Below is a small trained network, with its code and all its weights. Each question gives an input and a class and asks what happens when units are switched off, that is, made to give their printed mean instead of their output.

import numpy as np


def w(rows, s, z=0):
    codes = np.array(rows[::2]) - 128.0
    scale = np.full(codes.shape[1], s)
    scale[-1] = z or s
    return codes * scale


def f(y):
    return y / 2 * (1 + np.tanh(0.7978845608 * (y + 0.044715 * y**3)))


def log_softmax(a):
    a = a - a.max(-1, keepdims=True)
    return a - np.log(np.exp(a).sum(-1, keepdims=True))


def net(x, mask):
    res = np.array(x, float).reshape(1, 6) / 4 @ E
    y = f(res @ A[0][:, :-1].T + A[0][:, -1])
    res = res + np.where(mask, y, B[0][:, -1]) @ B[0][:, :-1]
    return log_softmax(res[-1] @ U[:, :-1].T + U[:, -1])


A, B = {}, {}
E = w([
[172,100,142,197,150,168,106,105,108,166],'x0',
[131,173,132,191,105,88,110,78,143,69],'x1',
[127,113,2,157,88,98,118,155,65,126],'x2',
[81,187,156,175,85,147,167,144,65,164],'x3',
[80,40,115,139,196,24,162,71,63,158],'x4',
[146,142,132,141,202,175,160,181,121,70],'x5',
],0.0097)
A[0] = w([
[203,113,147,192,135,169,99,97,76,205,227],'N1',
[186,58,74,87,165,132,72,129,215,100,185],'N2',
[140,73,154,175,150,212,110,93,135,154,251],'N3',
[116,172,38,113,143,142,117,133,73,129,64],'N4',
[133,211,121,94,110,118,88,171,151,100,111],'N5',
[199,67,124,100,186,77,89,105,169,102,145],'N6',
[121,154,120,135,106,169,105,115,169,112,34],'N7',
[130,116,109,125,191,77,205,74,144,150,40],'N8',
[30,164,137,38,112,92,176,160,135,89,195],'N9',
[85,93,129,78,160,133,131,78,82,117,98],'N10',
[152,168,194,118,140,134,94,1,164,134,180],'N11',
[155,170,173,152,145,76,147,108,180,129,95],'N12',
[89,130,164,131,152,144,168,73,182,145,32],'N13',
[140,72,78,47,138,179,177,172,127,218,173],'N14',
[137,96,122,115,75,161,115,185,182,105,77],'N15',
[99,153,134,64,73,79,148,143,143,73,189],'N16',
[99,187,123,174,115,43,53,75,166,100,153],'N17',
[113,114,164,148,189,151,163,98,204,113,31],'N18',
[98,122,107,48,84,147,35,55,125,192,98],'N19',
[172,85,105,86,136,106,75,127,196,111,149],'N20',
[129,142,192,88,135,131,161,97,136,136,91],'N21',
[111,91,149,119,189,150,134,232,106,80,78],'N22',
[115,130,127,108,171,100,146,52,59,112,137],'N23',
[208,181,182,102,66,145,200,113,105,162,74],'N24',
[83,85,179,131,142,95,147,128,82,124,50],'N25',
[117,75,133,105,77,139,88,119,160,208,114],'N26',
[97,139,154,122,65,97,75,77,136,166,129],'N27',
[171,124,195,81,167,149,162,130,129,162,158],'N28',
[175,110,104,176,177,154,220,118,140,4,115],'N29',
[180,134,112,195,129,147,121,92,166,149,187],'N30',
[161,148,106,103,105,169,121,156,170,172,75],'N31',
[143,140,131,155,160,159,225,191,70,98,108],'N32',
[80,193,103,112,108,195,74,124,138,149,67],'N33',
[106,123,185,115,167,158,185,117,177,142,100],'N34',
[45,83,165,134,117,114,154,127,33,132,102],'N35',
[73,124,13,216,117,148,49,113,120,67,110],'N36',
[142,119,116,90,167,173,132,162,104,128,143],'N37',
[116,183,206,128,148,81,135,149,122,142,142],'N38',
],0.0089,0.0028)
B[0] = w([
[122,213,187,64,156,98,240,166,44,131,255],'N1',
[56,173,148,149,63,65,153,189,162,172,240],'N2',
[106,163,97,114,151,116,220,154,112,128,228],'N3',
[196,71,21,157,21,120,114,173,195,182,183],'N4',
[141,112,150,167,154,101,143,149,117,93,205],'N5',
[95,145,156,207,111,85,159,187,141,145,219],'N6',
[182,82,132,153,195,125,75,147,118,100,163],'N7',
[191,105,196,157,166,65,69,204,137,67,194],'N8',
[130,228,127,106,143,146,231,127,34,164,226],'N9',
[146,121,177,185,233,125,88,156,148,69,178],'N10',
[130,75,90,86,126,177,209,145,167,177,233],'N11',
[166,113,1,83,83,111,140,109,142,57,169],'N12',
[198,77,111,129,59,121,71,147,170,140,162],'N13',
[152,109,100,41,154,136,217,119,134,58,238],'N14',
[192,201,131,168,135,131,68,137,177,94,184],'N15',
[132,179,197,94,177,155,185,145,85,106,202],'N16',
[132,149,158,99,168,209,164,86,140,55,225],'N17',
[140,53,76,157,126,89,131,129,128,166,179],'N18',
[82,24,177,137,64,161,117,48,130,80,199],'N19',
[32,214,212,98,114,102,113,115,167,211,199],'N20',
[174,38,80,105,28,135,142,155,174,140,172],'N21',
[92,40,169,159,50,164,105,47,64,108,193],'N22',
[146,145,149,130,184,97,121,199,182,89,213],'N23',
[172,133,119,214,90,110,80,179,185,145,189],'N24',
[161,103,120,151,152,67,35,182,168,81,187],'N25',
[88,70,139,150,120,205,129,84,28,33,189],'N26',
[54,85,156,180,74,183,93,79,144,54,202],'N27',
[179,145,117,94,63,149,152,112,151,96,204],'N28',
[41,63,165,158,52,228,141,43,50,90,220],'N29',
[110,220,151,122,212,126,152,142,101,83,188],'N30',
[166,101,171,153,242,140,64,186,175,64,182],'N31',
[58,95,142,160,28,121,79,112,128,118,210],'N32',
[155,150,136,200,162,120,71,182,113,123,187],'N33',
[141,107,43,119,56,126,123,118,146,125,194],'N34',
[120,123,144,195,156,105,95,198,175,129,235],'N35',
[185,84,50,44,52,103,180,97,174,132,237],'N36',
[92,114,131,170,125,135,137,105,156,47,176],'N37',
[134,67,116,158,82,43,190,131,145,192,183],'N38',
],0.0056,0.0073)
U = w([
[26,23,177,157,104,210,56,15,82,73,65],'0',
[219,60,11,84,90,87,144,100,197,186,59],'1',
[183,126,174,169,215,97,2,158,155,105,64],'2',
[116,184,158,88,174,119,216,97,82,145,131],'3',
[120,105,120,87,171,150,163,66,126,85,255],'4',
[39,164,166,179,86,89,101,137,149,237,198],'5',
[123,139,133,67,217,135,74,19,100,204,126],'6',
],0.0088,0.0046)

Each question gives the input, the list of numbers given to net, and the class t.
The units are the neurons (one row each of A and B). Each row of codes is followed by its name. A weight is (code - 128) times the scale printed after its matrix; where a second scale follows, it is the last column's (A, B and U).
mask holds one flag per neuron, in row order. A switched-off neuron (its flag False) gives its mean, the last column of its row in B, instead of its output. The means were averaged over made-up inputs and are rounded, as every weight is.
A unit's drop is (log p(t) with every unit on - log p(t) with that unit switched off) / (log p(t) with every unit on - log p(t) with every unit switched off).
The circuit of an input: a set's keep is (log p(t) with only the set's units on - log p(t) with every unit switched off) / (log p(t) with every unit on - log p(t) with every unit switched off). Starting from the 12 units with the biggest drops (on a tie, the unit counted first), units are removed one at a time, each time the one whose removal leaves the highest keep (on an exact tie, the one counted first), for as long as the keep stays at least 0.8.
units of the circuit, in order: the units of the circuit, biggest drop first
unit that matters most: the unit with the biggest drop
top k neurons: the k neurons with the biggest drops, biggest first
drop of u: that unit's drop, to one decimal
input [-8,6,-5,-3,-3,-8], class 0: unit that matters most	N27
input [5,-3,6,-6,-1,8], class 0: top 2 neurons	[N29; N22]
input [7,6,1,7,-7,-5], class 2: units of the circuit, in order	[N33; N7]
input [4,2,1,-7,-3,4], class 5: units of the circuit, in order	[N2; N20]
input [6,4,2,-1,5,4], class 3: units of the circuit, in order	[N1; N27]
input [8,2,2,-8,0,-6], class 3: units of the circuit, in order	[N1; N30]
input [-2,3,-6,4,7,-1], class 2: units of the circuit, in order	[N8; N25]
input [2,-1,3,-7,8,-8], class 0: top 3 neurons	[N19; N26; N27]
input [-5,4,3,-7,3,6], class 5: units of the circuit, in order	[N2; N6]
input [2,6,4,5,-3,-3], class 4: units of the circuit, in order	[N17; N36]
input [-4,-6,-7,-3,-7,6], class 1: units of the circuit, in order	[N34; N21]
input [6,-6,8,2,7,4], class 1: top 2 neurons	[N4; N36]
input [5,-4,0,-8,-7,-8], class 0: top 2 neurons	[N26; N19]
input [-6,-2,-7,6,-7,-6], class 1: unit that matters most	N21
input [-6,-8,-7,-8,8,-1], class 2: top 3 neurons	[N10; N8; N25]
input [6,2,-1,-8,8,-4], class 2: top 2 neurons	[N8; N10]
input [7,-3,6,8,-2,8], class 0: top 3 neurons	[N32; N22; N29]
input [3,3,-7,-3,-7,-2], class 1: top 2 neurons	[N11; N12]
input [1,1,2,-2,-8,-7], class 2: top 4 neurons	[N31; N29; N15; N33]
input [-2,-7,0,-4,3,-7], class 0: top neuron	[N19]
input [-3,-5,-4,2,-7,-7], class 0: top 3 neurons	[N19; N26; N27]
input [4,1,3,-2,0,1], class 3: drop of N27	0.1
input [-1,-1,-1,-1,8,-6], class 2: drop of N23	0.1
input [5,-4,-1,-4,-2,-8], class 0: drop of N19	0.6
